Here is a tiny trained network, its code and every weight. The questions are about switching its units off for an input and a target symbol, where a switched-off unit gives its printed mean instead of its output.

import numpy as np


def w(rows, s, z=0):
    codes = np.array(rows[::2]) - 128.0
    scale = np.full(codes.shape[1], s)
    scale[-1] = z or s
    return codes * scale


def f(y):
    return y / 2 * (1 + np.tanh(0.7978845608 * (y + 0.044715 * y**3)))


def softmax(a):
    e = np.exp(a - a.max(-1, keepdims=True))
    return e / e.sum(-1, keepdims=True)


def log_softmax(a):
    a = a - a.max(-1, keepdims=True)
    return a - np.log(np.exp(a).sum(-1, keepdims=True))


def net(x, mask):
    ids = ['ΛΩαβηστ'.index(c) for c in x.split()]
    T = len(ids)
    res = E[ids] + P[:T]
    u = 0
    for l in range(2):
        q, k, v = (res @ M[l].T for M in (Q, K, V))
        z = softmax(np.where(np.tri(T) > 0, q @ k.T / 3**0.5, -1e9)) @ v
        res = res + np.where(mask[u], z, O[l][:, -1]) @ O[l][:, :-1]
        u += 1
        y = f(res @ A[l][:, :-1].T + A[l][:, -1])
        res = res + np.where(mask[u : u + 12], y, B[l][:, -1]) @ B[l][:, :-1]
        u += 12
    return log_softmax(res[-1] @ U[:, :-1].T + U[:, -1])


Q, K, V, O, A, B = {}, {}, {}, {}, {}, {}
E = w([
[111,222,132,129,191],'Λ',
[33,231,5,99,152],'Ω',
[180,250,137,141,131],'α',
[128,123,11,125,175],'β',
[104,238,38,67,60],'η',
[221,101,238,81,24],'σ',
[244,41,132,184,58],'τ',
],0.015)
P = w([
[99,41,167,254,81],'0',
[106,69,134,223,86],'1',
[108,81,128,169,108],'2',
[133,79,112,147,124],'3',
[151,98,95,123,138],'4',
[167,99,80,111,126],'5',
[190,94,65,83,134],'6',
[185,95,33,86,92],'7',
[214,81,22,86,59],'8',
],0.0087)
Q[0] = w([
[216,61,2,21,143],'L0H0',
[98,14,103,149,110],'L0H0',
[159,107,136,166,242],'L0H0',
],0.0058)
K[0] = w([
[175,148,101,9,250],'L0H0',
[138,168,173,254,176],'L0H0',
[118,156,101,143,231],'L0H0',
],0.0078)
V[0] = w([
[93,143,228,131,255],'L0H0',
[127,42,145,108,48],'L0H0',
[168,176,100,167,52],'L0H0',
],0.0085)
O[0] = w([
[84,63,98,161,2,3],'L0H0',
[109,156,151,81,221,107],'L0H0',
[189,201,151,180,159,218],'L0H0',
],0.0082,0.0072)
A[0] = w([
[160,150,122,141,134,2],'L0N0',
[96,62,86,132,193,133],'L0N1',
[73,114,134,9,90,138],'L0N2',
[65,188,109,66,116,201],'L0N3',
[126,150,184,72,22,130],'L0N4',
[111,179,153,42,179,138],'L0N5',
[75,139,124,152,103,138],'L0N6',
[205,111,124,60,107,244],'L0N7',
[149,155,175,175,161,159],'L0N8',
[209,138,159,124,61,182],'L0N9',
[136,131,139,118,111,26],'L0N10',
[118,163,113,111,118,127],'L0N11',
],0.011,0.006)
B[0] = w([
[79,203,161,114,115,135],'L0N0',
[145,163,116,62,67,142],'L0N1',
[180,255,134,134,115,123],'L0N2',
[179,220,178,176,202,199],'L0N3',
[172,124,176,70,162,143],'L0N4',
[142,149,171,103,77,230],'L0N5',
[142,67,175,135,142,125],'L0N6',
[160,131,117,187,95,254],'L0N7',
[137,101,112,121,201,220],'L0N8',
[168,129,145,159,180,238],'L0N9',
[105,242,243,140,108,113],'L0N10',
[198,186,192,141,100,160],'L0N11',
],0.0087,0.0098)
Q[1] = w([
[150,113,203,17,51],'L1H0',
[71,71,58,110,120],'L1H0',
[34,118,254,42,87],'L1H0',
],0.0094)
K[1] = w([
[74,97,154,152,159],'L1H0',
[10,146,152,122,136],'L1H0',
[81,105,195,173,171],'L1H0',
],0.012)
V[1] = w([
[148,71,8,118,208],'L1H0',
[37,158,105,134,33],'L1H0',
[159,56,156,100,120],'L1H0',
],0.011)
O[1] = w([
[180,194,57,43,104,145],'L1H0',
[114,86,119,114,216,3],'L1H0',
[101,126,178,55,6,124],'L1H0',
],0.011,0.029)
A[1] = w([
[42,180,29,184,115,148],'L1N0',
[158,91,73,188,153,2],'L1N1',
[107,113,68,125,165,113],'L1N2',
[186,142,12,54,216,166],'L1N3',
[153,32,137,121,85,242],'L1N4',
[191,145,77,86,97,200],'L1N5',
[118,191,160,100,60,51],'L1N6',
[97,171,160,184,45,84],'L1N7',
[75,25,205,2,229,74],'L1N8',
[140,215,147,128,154,17],'L1N9',
[136,105,83,29,193,95],'L1N10',
[162,77,81,106,67,211],'L1N11',
],0.0096,0.0089)
B[1] = w([
[230,128,174,156,93,157],'L1N0',
[113,167,165,76,147,142],'L1N1',
[188,86,223,134,167,134],'L1N2',
[117,69,88,117,147,194],'L1N3',
[66,152,61,145,144,150],'L1N4',
[94,160,121,114,105,252],'L1N5',
[133,97,138,127,180,229],'L1N6',
[147,60,169,142,96,229],'L1N7',
[245,250,128,154,22,128],'L1N8',
[80,89,127,129,172,202],'L1N9',
[86,171,148,137,101,146],'L1N10',
[83,145,173,129,198,182],'L1N11',
],0.012,0.03)
U = w([
[35,147,123,135,114,133],'Λ',
[201,96,135,63,170,55],'Ω',
[176,209,85,136,29,173],'α',
[136,111,97,53,130,255],'β',
[89,182,163,128,180,85],'η',
[129,80,158,90,124,108],'σ',
[153,233,208,1,144,71],'τ',
],0.0055,0.0071)

Each question gives the input, a string of symbols that net reads in full, and the target symbol t.
The units are the heads (3 rows each of Q, K, V and O) and the neurons (one row each of A and B). Each row of codes is followed by its name. A weight is (code - 128) times the scale printed after its matrix; where a second scale follows, it is the last column's (O, A, B and U).
mask holds one flag per unit, layer by layer, with each layer's heads first. A switched-off unit (its flag False) gives its mean, the last column of its rows in O or B, instead of its output. The means were averaged over made-up inputs and are rounded, as every weight is.
A unit's drop is (log p(t) with every unit on - log p(t) with that unit switched off) / (log p(t) with every unit on - log p(t) with every unit switched off).
The circuit of an input: a set's keep is (log p(t) with only the set's units on - log p(t) with every unit switched off) / (log p(t) with every unit on - log p(t) with every unit switched off). Starting from the 12 units with the biggest drops (on a tie, the unit counted first), units are removed one at a time, each time the one whose removal leaves the highest keep (on an exact tie, the one counted first), for as long as the keep stays at least 0.8.
units of the circuit, in order: the units of the circuit, biggest drop first
most important unit: the unit with the biggest drop
top k neurons: the k neurons with the biggest drops, biggest first
top k neurons in layer l: the k neurons of layer l with the biggest drops, biggest first
input α τ Ω Ω β τ σ α Ω, target σ: top 3 neurons in layer 1 => L1N7, L1N6, L1N9
input τ α β Ω, target β: most important unit => L0H0
input Ω Ω α σ Ω τ τ, target α: units of the circuit, in order => L1N9, L0N7
input η Λ β Λ Λ Ω η Λ, target η: units of the circuit, in order => L1H0, L0N3
input τ η τ, target η: top 4 neurons in layer 0 => L0N11, L0N5, L0N8, L0N9
input τ β σ Λ τ σ, target τ: units of the circuit, in order => L0H0, L1N3
input Ω α α β Ω η α, target η: units of the circuit, in order => L1H0, L0N8, L1N7
input Ω Λ η α, target η: units of the circuit, in order => L1H0, L1N7
input Λ α β Ω, target β: units of the circuit, in order => L1H0, L1N3, L0N1
input σ η Λ α Ω, target α: top 2 neurons in layer 0 => L0N8, L0N7
input α Λ Ω Λ σ Λ η σ α, target σ: top 2 neurons in layer 0 => L0N4, L0N7
input τ τ α σ η η Λ Λ, target η: top 2 neurons => L0N11, L0N5
input η σ β Ω η, target η: units of the circuit, in order => L0N3, L1H0
input η β α η Λ Λ α, target α: units of the circuit, in order => L1N11, L1N6, L1H0
input Λ η Ω τ, target Λ: units of the circuit, in order => L0H0, L1N4, L1H0
input η α β Λ, target β: top 2 neurons => L0N1, L0N8
input τ Λ σ Λ η, target σ: top 3 neurons in layer 0 => L0N5, L0N9, L0N7
input τ α α η τ τ α Λ, target τ: units of the circuit, in order => L1H0, L1N3, L0N5
input σ Λ β Ω Ω Ω, target Ω: units of the circuit, in order => L1H0, L1N0
input τ α σ σ τ, target τ: most important unit => L1N11
input η Ω Λ Λ Ω τ Λ Ω, target τ: units of the circuit, in order => L0N3, L1H0
input η Λ Ω β Λ, target β: most important unit => L1H0
input α Ω α σ, target σ: top 3 neurons => L1N7, L1N6, L0N4
input Λ α Λ, target α: units of the circuit, in order => L0H0, L1N9, L1N3
input α τ α α Ω Ω Ω Ω, target Ω: top 2 neurons in layer 1 => L1N0, L1N3
input α Λ Λ τ σ β β α α, target β: top 2 neurons in layer 0 => L0N1, L0N0
input β α τ α σ Λ α Λ, target α: units of the circuit, in order => L0H0, L1N3, L1N11
input Ω α τ, target α: most important unit => L1N9
input Ω Λ σ Λ, target σ: top 2 neurons => L1N7, L0N4
input τ Ω Ω σ σ η, target σ: top 2 neurons in layer 1 => L1N7, L1N6
